Below is a small trained network, with its code and all its weights. Each question gives an input and a class and asks what happens when units are switched off, that is, made to give their printed mean instead of their output.

import numpy as np


def w(rows, s, z=0):
    codes = np.array(rows[::2]) - 128.0
    scale = np.full(codes.shape[1], s)
    scale[-1] = z or s
    return codes * scale


def norm(h):
    return h / np.sqrt((h * h).mean(-1, keepdims=True) + 1e-5)


def f(y):
    return np.maximum(y, 0)


def log_softmax(a):
    a = a - a.max(-1, keepdims=True)
    return a - np.log(np.exp(a).sum(-1, keepdims=True))


def net(x, mask):
    res = np.array(x, float).reshape(1, 7) / 4 @ E
    u = 0
    for l in range(2):
        y = f(norm(res) @ A[l][:, :-1].T + A[l][:, -1])
        res = res + np.where(mask[u : u + 7], y, B[l][:, -1]) @ B[l][:, :-1]
        u += 7
    return log_softmax(norm(res)[-1] @ U[:, :-1].T + U[:, -1])


A, B = {}, {}
E = w([
[168,131,152,65,157,110,155,122,132,103],'x0',
[143,106,139,123,255,92,20,101,148,120],'x1',
[131,135,148,119,118,148,115,88,94,123],'x2',
[154,97,161,129,123,155,125,118,119,127],'x3',
[156,126,150,90,124,122,126,129,142,132],'x4',
[37,72,65,36,158,206,94,143,137,102],'x5',
[20,110,197,114,77,58,103,131,169,39],'x6',
],0.0067)
A[0] = w([
[127,85,134,148,200,71,69,100,116,148,151],'L0N1',
[62,67,206,149,99,53,124,128,140,107,15],'L0N2',
[147,155,100,140,213,94,41,82,165,130,81],'L0N3',
[136,116,88,95,170,196,136,187,84,150,124],'L0N4',
[191,172,170,201,75,1,118,126,70,115,115],'L0N5',
[133,140,112,131,39,163,171,180,73,106,104],'L0N6',
[96,144,167,131,134,174,157,137,133,147,4],'L0N7',
],0.0074,0.0024)
B[0] = w([
[134,152,203,140,70,142,80,235,99,84,207],'L0N1',
[149,179,184,112,194,159,156,63,254,119,198],'L0N2',
[132,143,117,170,176,198,147,166,120,100,215],'L0N3',
[102,127,142,125,108,77,135,73,165,141,211],'L0N4',
[136,51,96,173,106,55,133,121,79,186,254],'L0N5',
[195,167,164,121,155,152,68,199,105,69,201],'L0N6',
[92,123,97,92,147,66,182,142,161,57,133],'L0N7',
],0.0083,0.007)
A[1] = w([
[155,150,141,127,35,153,232,201,84,78,8],'L1N1',
[73,106,178,138,141,95,169,25,203,76,212],'L1N2',
[201,164,79,184,175,227,176,103,103,252,70],'L1N3',
[37,36,67,32,126,187,104,109,139,129,33],'L1N4',
[173,185,102,154,204,183,210,107,159,183,115],'L1N5',
[14,142,92,70,133,160,134,83,164,108,229],'L1N6',
[91,254,142,123,42,124,229,155,136,98,15],'L1N7',
],0.0066,0.0014)
B[1] = w([
[89,138,159,169,159,150,102,228,112,50,199],'L1N1',
[142,178,56,88,89,136,173,57,117,129,215],'L1N2',
[33,149,105,48,122,104,141,83,199,104,253],'L1N3',
[122,38,176,125,155,2,179,202,121,155,199],'L1N4',
[78,120,113,118,68,188,119,45,138,124,195],'L1N5',
[115,21,115,113,79,131,116,95,57,242,210],'L1N6',
[137,227,133,174,151,131,48,162,190,106,186],'L1N7',
],0.0093,0.0062)
U = w([
[172,182,155,167,179,255,88,247,64,44,148],'0',
[176,60,97,127,105,85,200,140,25,206,224],'1',
[88,164,72,76,104,186,183,13,172,108,3],'2',
],0.0073,0.0027)

Each question gives the input, the list of numbers given to net, and the class t.
The units are the neurons (one row each of A and B). Each row of codes is followed by its name. A weight is (code - 128) times the scale printed after its matrix; where a second scale follows, it is the last column's (A, B and U).
mask holds one flag per neuron, layer by layer. A switched-off neuron (its flag False) gives its mean, the last column of its row in B, instead of its output. The means were averaged over made-up inputs and are rounded, as every weight is.
A unit's drop is (log p(t) with every unit on - log p(t) with that unit switched off) / (log p(t) with every unit on - log p(t) with every unit switched off).
The circuit of an input: a set's keep is (log p(t) with only the set's units on - log p(t) with every unit switched off) / (log p(t) with every unit on - log p(t) with every unit switched off). Starting from the 12 units with the biggest drops (on a tie, the unit counted first), units are removed one at a time, each time the one whose removal leaves the highest keep (on an exact tie, the one counted first), for as long as the keep stays at least 0.8.
units of the circuit, in order: the units of the circuit, biggest drop first
k most important neurons: the k neurons with the biggest drops, biggest first
top k neurons in layer l: the k neurons of layer l with the biggest drops, biggest first
drop of u: that unit's drop, to one decimal
input [3,5,3,-5,-6,-5,-3], class 0: units of the circuit, in order	(L0N3)
input [1,-1,-8,0,1,4,4], class 1: 3 most important neurons	(L1N6 L1N4 L1N3)
input [2,-8,-6,-5,3,6,8], class 0: 2 most important neurons	(L0N6 L1N7)
input [3,6,8,-4,3,8,-4], class 1: top 3 neurons in layer 0	(L0N6 L0N4 L0N2)
input [5,-6,2,-3,4,-3,-8], class 2: 3 most important neurons	(L1N3 L0N1 L1N5)
input [6,-3,0,2,2,4,1], class 1: top 2 neurons in layer 0	(L0N1 L0N3)
input [-5,-6,6,-7,7,7,7], class 1: 2 most important neurons	(L1N6 L1N4)
input [-1,-7,1,6,-2,4,-8], class 2: 4 most important neurons	(L1N3 L0N1 L0N4 L1N5)
input [-2,5,0,-2,-2,6,-5], class 1: 4 most important neurons	(L0N6 L0N4 L1N4 L0N2)
input [8,-1,7,-7,0,6,-6], class 1: 3 most important neurons	(L1N4 L0N2 L1N6)
input [-1,-1,6,4,2,-1,0], class 0: top 2 neurons in layer 1	(L1N6 L1N4)
input [4,-3,-6,-3,0,6,4], class 1: top 2 neurons in layer 1	(L1N4 L1N6)
input [5,5,1,0,-5,-4,-6], class 2: 3 most important neurons	(L1N3 L0N6 L1N5)
input [6,8,-5,-6,0,0,5], class 0: most important neuron	(L0N1)
input [4,-3,0,5,-1,-3,0], class 0: 4 most important neurons	(L0N6 L1N1 L1N6 L0N4)
input [-3,-8,2,3,-3,-8,-8], class 0: top 2 neurons in layer 0	(L0N6 L0N2)
input [-7,-5,-7,0,8,-4,-6], class 2: top 3 neurons in layer 1	(L1N3 L1N5 L1N4)
input [3,-3,-7,-2,-3,-1,-6], class 2: 2 most important neurons	(L0N1 L1N3)
input [-8,-2,-2,8,8,4,3], class 1: 4 most important neurons	(L0N1 L1N6 L1N4 L1N3)
input [-6,-3,7,-1,6,-1,-5], class 2: most important neuron	(L0N1)
input [3,0,-4,6,-7,-3,5], class 2: 2 most important neurons	(L0N2 L1N2)
input [7,5,-3,1,1,2,-7], class 2: top 2 neurons in layer 0	(L0N6 L0N4)
input [0,-4,7,-7,4,7,-5], class 1: drop of L1N4	0.2
input [-7,3,-3,5,6,8,4], class 1: drop of L1N4	0.2
input [7,-8,7,1,4,5,4], class 0: drop of L0N6	0.1
